Below is a small trained network, with its code and all its weights. Each question gives an input and a class and asks what happens when units are switched off, that is, made to give their printed mean instead of their output.

import numpy as np


def w(rows, s, z=0):
    codes = np.array(rows[::2]) - 128.0
    scale = np.full(codes.shape[1], s)
    scale[-1] = z or s
    return codes * scale


def norm(h):
    return h / np.sqrt((h * h).mean(-1, keepdims=True) + 1e-5)


def f(y):
    return y / 2 * (1 + np.tanh(0.7978845608 * (y + 0.044715 * y**3)))


def log_softmax(a):
    a = a - a.max(-1, keepdims=True)
    return a - np.log(np.exp(a).sum(-1, keepdims=True))


def net(x, mask):
    res = np.array(x, float).reshape(1, 4) / 4 @ E
    u = 0
    for l in range(2):
        y = f(norm(res) @ A[l][:, :-1].T + A[l][:, -1])
        res = res + np.where(mask[u : u + 8], y, B[l][:, -1]) @ B[l][:, :-1]
        u += 8
    return log_softmax(norm(res)[-1] @ U[:, :-1].T + U[:, -1])


A, B = {}, {}
E = w([
[117,124,141,117,154,118,172,1,122,66,127],'x0',
[189,50,28,59,113,142,10,108,129,144,72],'x1',
[166,103,180,117,48,97,126,66,61,150,86],'x2',
[143,127,34,44,197,117,165,195,115,175,151],'x3',
],0.0037)
A[0] = w([
[108,82,161,189,30,99,96,91,141,136,138,75],'0.n1',
[101,157,165,138,102,82,201,70,124,82,157,43],'0.n2',
[160,101,179,161,90,120,85,118,116,146,92,90],'0.n3',
[140,122,101,97,129,83,139,211,106,195,165,55],'0.n4',
[139,81,148,119,54,138,73,172,133,136,97,6],'0.n5',
[76,114,107,170,144,172,83,160,143,101,126,63],'0.n6',
[110,123,192,143,154,102,222,85,76,76,145,114],'0.n7',
[141,106,52,97,254,187,98,132,160,96,163,84],'0.n8',
],0.0056,0.0015)
B[0] = w([
[163,144,116,81,181,201,60,162,132,94,166,215],'0.n1',
[97,152,64,148,138,88,143,171,85,208,101,225],'0.n2',
[158,125,131,107,111,185,139,105,109,20,161,188],'0.n3',
[206,193,253,152,226,165,133,182,100,147,151,203],'0.n4',
[25,138,87,130,93,130,134,87,64,94,149,183],'0.n5',
[151,155,96,127,140,154,52,129,100,149,128,150],'0.n6',
[93,169,43,173,138,116,130,138,75,134,117,250],'0.n7',
[159,72,163,181,71,220,146,80,148,101,166,255],'0.n8',
],0.0054,0.0041)
A[1] = w([
[53,180,127,149,158,68,119,136,162,168,113,93],'1.n1',
[116,151,111,112,133,23,124,113,100,99,117,254],'1.n2',
[36,148,144,182,129,148,180,139,188,157,158,220],'1.n3',
[199,123,126,80,156,189,106,99,127,99,131,223],'1.n4',
[130,82,123,51,108,89,146,84,95,140,100,177],'1.n5',
[135,78,181,98,122,161,114,140,190,74,163,89],'1.n6',
[247,117,204,123,158,146,135,150,174,214,146,51],'1.n7',
[187,113,143,137,213,113,148,189,196,254,135,82],'1.n8',
],0.0062,0.0014)
B[1] = w([
[88,69,147,45,124,74,116,182,127,165,66,173],'1.n1',
[63,121,117,105,100,99,44,255,167,210,54,162],'1.n2',
[168,81,80,85,110,72,112,38,156,138,102,203],'1.n3',
[95,119,127,98,107,77,160,155,194,156,53,254],'1.n4',
[45,136,114,192,133,49,220,179,190,199,135,152],'1.n5',
[185,138,142,31,10,136,127,132,168,101,128,186],'1.n6',
[89,92,226,107,224,28,135,163,139,173,103,208],'1.n7',
[180,79,187,196,202,212,80,138,71,71,121,203],'1.n8',
],0.0054,0.0051)
U = w([
[111,219,118,190,128,166,88,148,47,116,127,145],'0',
[39,137,72,123,122,7,158,136,134,196,66,156],'1',
[176,97,133,65,52,196,109,107,180,73,128,178],'2',
[149,204,209,113,139,119,137,148,151,136,215,1],'3',
[186,64,220,138,244,145,122,171,137,141,113,139],'4',
[145,116,73,190,157,127,203,50,130,113,193,73],'5',
],0.012,0.0049)

Each question gives the input, the list of numbers given to net, and the class t.
The units are the neurons (one row each of A and B). Each row of codes is followed by its name. A weight is (code - 128) times the scale printed after its matrix; where a second scale follows, it is the last column's (A, B and U).
mask holds one flag per neuron, layer by layer. A switched-off neuron (its flag False) gives its mean, the last column of its row in B, instead of its output. The means were averaged over made-up inputs and are rounded, as every weight is.
A unit's drop is (log p(t) with every unit on - log p(t) with that unit switched off) / (log p(t) with every unit on - log p(t) with every unit switched off).
The circuit of an input: a set's keep is (log p(t) with only the set's units on - log p(t) with every unit switched off) / (log p(t) with every unit on - log p(t) with every unit switched off). Starting from the 12 units with the biggest drops (on a tie, the unit counted first), units are removed one at a time, each time the one whose removal leaves the highest keep (on an exact tie, the one counted first), for as long as the keep stays at least 0.8.
units of the circuit, in order: the units of the circuit, biggest drop first
top k neurons: the k neurons with the biggest drops, biggest first
top k neurons in layer l: the k neurons of layer l with the biggest drops, biggest first
input [5,3,-7,7], class 2: units of the circuit, in order : 0.n8
input [-6,4,-2,-2], class 0: top 3 neurons in layer 1 : 1.n3; 1.n6; 1.n1
input [5,8,-7,8], class 2: top 2 neurons in layer 0 : 0.n8; 0.n2
input [-2,0,7,2], class 2: top 3 neurons : 0.n3; 0.n2; 0.n7
input [7,-2,8,-5], class 0: units of the circuit, in order : 0.n1; 0.n7
input [8,3,6,-4], class 1: units of the circuit, in order : 0.n8; 1.n5
input [7,3,-4,-4], class 5: top 3 neurons in layer 0 : 0.n3; 0.n2; 0.n4
input [-8,-2,5,-4], class 2: top 4 neurons in layer 0 : 0.n7; 0.n3; 0.n2; 0.n1
input [-5,5,8,6], class 4: top 2 neurons : 0.n4; 0.n7
input [5,-3,7,-1], class 1: top 2 neurons : 0.n2; 0.n8
input [1,7,-7,4], class 2: top 3 neurons : 0.n8; 1.n6; 0.n2
input [-6,1,-7,-7], class 2: top 3 neurons : 0.n7; 0.n2; 0.n4
input [-2,1,-8,0], class 2: top 3 neurons : 0.n8; 1.n6; 0.n2
input [0,8,7,5], class 1: units of the circuit, in order : 1.n5
input [2,-2,-3,-8], class 0: top 2 neurons in layer 1 : 1.n4; 1.n7
input [3,0,7,-5], class 0: top 2 neurons in layer 1 : 1.n6; 1.n3
input [3,8,-6,6], class 2: top 2 neurons : 0.n8; 1.n6
input [-2,-3,-7,-7], class 1: top 2 neurons : 0.n4; 0.n8
input [2,-3,5,-5], class 0: top 2 neurons : 0.n1; 0.n3
input [1,-2,0,-4], class 0: top 2 neurons : 0.n1; 1.n4
